Below is a small trained network, with its code and all its weights. Each question gives an input and a class and asks what happens when units are switched off, that is, made to give their printed mean instead of their output.

import numpy as np


def w(rows, s, z=0):
    codes = np.array(rows[::2]) - 128.0
    scale = np.full(codes.shape[1], s)
    scale[-1] = z or s
    return codes * scale


def norm(h):
    return h / np.sqrt((h * h).mean(-1, keepdims=True) + 1e-5)


def f(y):
    return y / 2 * (1 + np.tanh(0.7978845608 * (y + 0.044715 * y**3)))


def log_softmax(a):
    a = a - a.max(-1, keepdims=True)
    return a - np.log(np.exp(a).sum(-1, keepdims=True))


def net(x, mask):
    res = np.array(x, float).reshape(1, 4) / 4 @ E
    u = 0
    for l in range(4):
        y = f(norm(res) @ A[l][:, :-1].T + A[l][:, -1])
        res = res + np.where(mask[u : u + 8], y, B[l][:, -1]) @ B[l][:, :-1]
        u += 8
    return log_softmax(norm(res)[-1] @ U[:, :-1].T + U[:, -1])


A, B = {}, {}
E = w([
[122,172,139,121,122,158,96,76,57,62,154,80],'x0',
[62,121,141,2,124,97,47,129,160,155,160,160],'x1',
[121,131,135,125,148,170,133,110,170,143,188,160],'x2',
[82,131,176,120,151,119,185,155,197,97,134,66],'x3',
],0.013)
A[0] = w([
[110,130,97,146,134,129,100,98,91,151,113,190,17],'L0N0',
[110,210,159,178,114,15,93,87,130,174,2,121,198],'L0N1',
[89,144,104,153,154,218,110,98,135,190,232,130,42],'L0N2',
[105,90,100,117,178,231,162,109,147,151,206,154,30],'L0N3',
[165,182,145,121,110,146,89,71,92,34,166,124,106],'L0N4',
[191,120,100,170,122,105,232,94,127,110,151,98,127],'L0N5',
[149,97,60,143,187,166,58,105,96,122,124,181,4],'L0N6',
[176,60,136,103,177,225,137,142,129,116,183,201,118],'L0N7',
],0.0063,0.0033)
B[0] = w([
[179,133,151,88,149,156,176,184,109,126,155,132,149],'L0N0',
[131,138,73,169,188,83,93,168,166,90,218,101,219],'L0N1',
[161,149,156,172,80,25,65,89,185,87,100,30,185],'L0N2',
[193,140,113,194,64,26,78,137,133,117,191,115,176],'L0N3',
[124,124,78,114,184,74,177,66,178,134,111,193,243],'L0N4',
[139,103,98,135,183,160,129,119,112,157,196,129,253],'L0N5',
[103,254,169,75,119,235,82,218,138,166,142,98,173],'L0N6',
[147,108,143,204,161,90,112,191,189,59,158,128,196],'L0N7',
],0.0094,0.0041)
A[1] = w([
[96,107,200,92,165,103,85,154,81,134,174,139,71],'L1N0',
[164,126,149,61,162,75,136,170,48,116,67,74,13],'L1N1',
[94,135,131,127,178,102,172,96,187,146,195,121,124],'L1N2',
[121,144,208,121,110,149,158,139,146,111,79,62,34],'L1N3',
[109,149,100,142,119,142,101,90,109,82,102,96,3],'L1N4',
[146,164,137,144,90,149,78,149,74,141,106,174,77],'L1N5',
[101,147,157,129,101,165,111,70,84,61,148,102,80],'L1N6',
[200,150,79,127,2,119,114,102,73,187,116,164,98],'L1N7',
],0.0096,0.0032)
B[1] = w([
[195,80,95,204,63,174,127,34,180,209,138,29,179],'L1N0',
[179,78,128,104,124,79,168,192,73,85,152,157,145],'L1N1',
[121,181,162,171,109,149,33,129,75,81,144,190,254],'L1N2',
[89,144,254,152,138,205,113,163,108,118,137,98,148],'L1N3',
[137,146,181,89,117,66,169,122,118,155,90,129,146],'L1N4',
[81,134,184,119,206,122,144,181,163,193,151,80,166],'L1N5',
[137,161,189,40,199,84,172,108,222,192,51,197,179],'L1N6',
[95,127,241,142,197,185,107,170,130,99,132,165,183],'L1N7',
],0.0081,0.0067)
A[2] = w([
[70,149,148,55,81,136,52,99,171,102,76,81,146],'L2N0',
[128,87,144,113,170,75,180,109,182,138,131,211,33],'L2N1',
[105,88,67,112,176,72,98,182,70,90,23,77,13],'L2N2',
[124,39,132,101,160,45,103,169,41,106,59,50,2],'L2N3',
[101,185,255,129,109,232,87,192,153,34,106,65,77],'L2N4',
[139,91,94,177,104,113,141,213,194,162,63,242,106],'L2N5',
[215,142,157,180,168,175,194,113,58,93,89,72,122],'L2N6',
[21,101,173,153,65,103,202,177,166,101,100,111,90],'L2N7',
],0.007,0.0024)
B[2] = w([
[120,88,112,142,110,143,179,144,109,146,148,134,230],'L2N0',
[129,145,139,132,104,113,139,99,138,154,100,88,155],'L2N1',
[165,167,195,149,93,117,81,114,173,126,128,79,153],'L2N2',
[127,118,167,171,103,100,61,111,248,107,167,137,155],'L2N3',
[179,127,102,106,172,143,104,181,86,178,96,151,253],'L2N4',
[100,170,163,59,150,109,155,67,100,78,97,138,229],'L2N5',
[104,103,141,95,79,157,131,136,147,154,138,129,251],'L2N6',
[93,200,138,80,140,155,111,136,106,136,150,157,157],'L2N7',
],0.014,0.0051)
A[3] = w([
[157,151,170,217,134,176,196,115,118,81,81,84,107],'L3N0',
[67,118,116,127,60,117,80,134,82,22,118,193,213],'L3N1',
[44,126,102,140,124,111,147,165,170,98,49,227,1],'L3N2',
[174,76,46,64,133,119,145,138,172,237,165,108,186],'L3N3',
[1,28,114,74,50,135,93,91,127,160,139,90,57],'L3N4',
[100,188,127,71,177,91,181,29,122,107,58,97,92],'L3N5',
[125,101,110,180,63,236,234,102,101,89,147,108,63],'L3N6',
[115,108,60,171,133,169,96,112,154,136,188,164,124],'L3N7',
],0.007,0.0035)
B[3] = w([
[125,127,119,13,59,133,94,64,197,161,128,73,214],'L3N0',
[208,87,11,200,96,146,102,40,2,105,107,112,160],'L3N1',
[201,156,133,156,123,150,126,25,133,104,67,80,125],'L3N2',
[141,111,84,198,134,174,220,159,107,91,81,96,241],'L3N3',
[160,84,68,109,56,194,220,134,109,149,116,35,216],'L3N4',
[128,189,97,160,189,61,211,53,113,99,38,203,254],'L3N5',
[95,51,53,101,32,124,121,126,105,133,146,92,213],'L3N6',
[83,144,127,118,102,76,130,148,89,85,55,126,207],'L3N7',
],0.0095,0.004)
U = w([
[116,22,43,105,37,182,206,99,145,179,117,72,246],'0',
[117,169,163,71,175,74,199,12,143,104,39,186,23],'1',
[102,134,216,89,197,215,101,221,117,170,134,153,147],'2',
[154,114,202,182,71,67,53,131,217,61,183,87,83],'3',
[126,88,6,202,158,106,143,164,42,92,88,152,192],'4',
],0.012,0.0012)

Each question gives the input, the list of numbers given to net, and the class t.
The units are the neurons (one row each of A and B). Each row of codes is followed by its name. A weight is (code - 128) times the scale printed after its matrix; where a second scale follows, it is the last column's (A, B and U).
mask holds one flag per neuron, layer by layer. A switched-off neuron (its flag False) gives its mean, the last column of its row in B, instead of its output. The means were averaged over made-up inputs and are rounded, as every weight is.
A unit's drop is (log p(t) with every unit on - log p(t) with that unit switched off) / (log p(t) with every unit on - log p(t) with every unit switched off).
The circuit of an input: a set's keep is (log p(t) with only the set's units on - log p(t) with every unit switched off) / (log p(t) with every unit on - log p(t) with every unit switched off). Starting from the 12 units with the biggest drops (on a tie, the unit counted first), units are removed one at a time, each time the one whose removal leaves the highest keep (on an exact tie, the one counted first), for as long as the keep stays at least 0.8.
units of the circuit, in order: the units of the circuit, biggest drop first
unit that matters most: the unit with the biggest drop
k most important neurons: the k neurons with the biggest drops, biggest first
k most important neurons of layer l: the k neurons of layer l with the biggest drops, biggest first
drop when u is switched off: that unit's drop, to one decimal
input [8,8,6,1], class 0: 3 most important neurons => (L2N0; L3N4; L2N5)
input [6,-2,-5,2], class 1: unit that matters most => L1N6
input [1,-5,-6,0], class 3: units of the circuit, in order => (L2N2; L2N3)
input [7,-5,4,8], class 2: 4 most important neurons => (L2N4; L1N3; L1N2; L2N5)
input [0,-7,-7,-2], class 0: 2 most important neurons => (L0N5; L2N6)
input [-7,3,7,3], class 1: 2 most important neurons => (L2N5; L0N1)
input [7,-7,4,0], class 0: 2 most important neurons => (L3N6; L2N6)
input [5,6,6,5], class 0: 3 most important neurons => (L2N0; L3N4; L0N1)
input [0,-2,8,-7], class 3: 2 most important neurons of layer 0 => (L0N7; L0N2)
input [-5,-4,-6,4], class 3: 3 most important neurons => (L0N4; L1N6; L0N1)
input [6,-3,5,-7], class 2: 3 most important neurons => (L0N6; L1N7; L2N5)
input [3,2,1,-2], class 4: 3 most important neurons of layer 2 => (L2N5; L2N0; L2N2)
input [3,-6,6,-1], class 0: 2 most important neurons => (L3N6; L0N1)
input [7,-5,1,-7], class 1: 2 most important neurons of layer 1 => (L1N6; L1N2)
input [7,3,8,3], class 3: 4 most important neurons => (L0N3; L2N5; L1N2; L0N7)
input [3,3,-3,1], class 4: units of the circuit, in order => (L3N1)
input [2,-2,3,1], class 4: 2 most important neurons => (L3N1; L1N2)
input [-3,-6,-8,6], class 3: units of the circuit, in order => (L2N3; L2N2)
input [4,-4,-1,-3], class 0: 2 most important neurons => (L2N6; L2N5)
input [7,-8,-3,-1], class 0: units of the circuit, in order => (L2N6)
input [1,-6,-2,7], class 2: units of the circuit, in order => (L2N4; L1N3)
input [7,-4,-7,6], class 1: 2 most important neurons => (L1N6; L0N4)
input [-5,-2,-4,7], class 2: 2 most important neurons => (L0N4; L1N3)
input [-6,0,7,3], class 3: 4 most important neurons of layer 0 => (L0N3; L0N7; L0N4; L0N2)
input [5,4,0,-7], class 2: 2 most important neurons => (L0N6; L1N7)
input [3,1,4,-2], class 3: 2 most important neurons of layer 0 => (L0N2; L0N3)
input [2,4,-4,6], class 2: units of the circuit, in order => (L2N4)
input [0,-4,-5,8], class 2: drop when L1N7 is switched off => 0.0
input [-6,3,-8,3], class 3: drop when L0N4 is switched off => 0.1
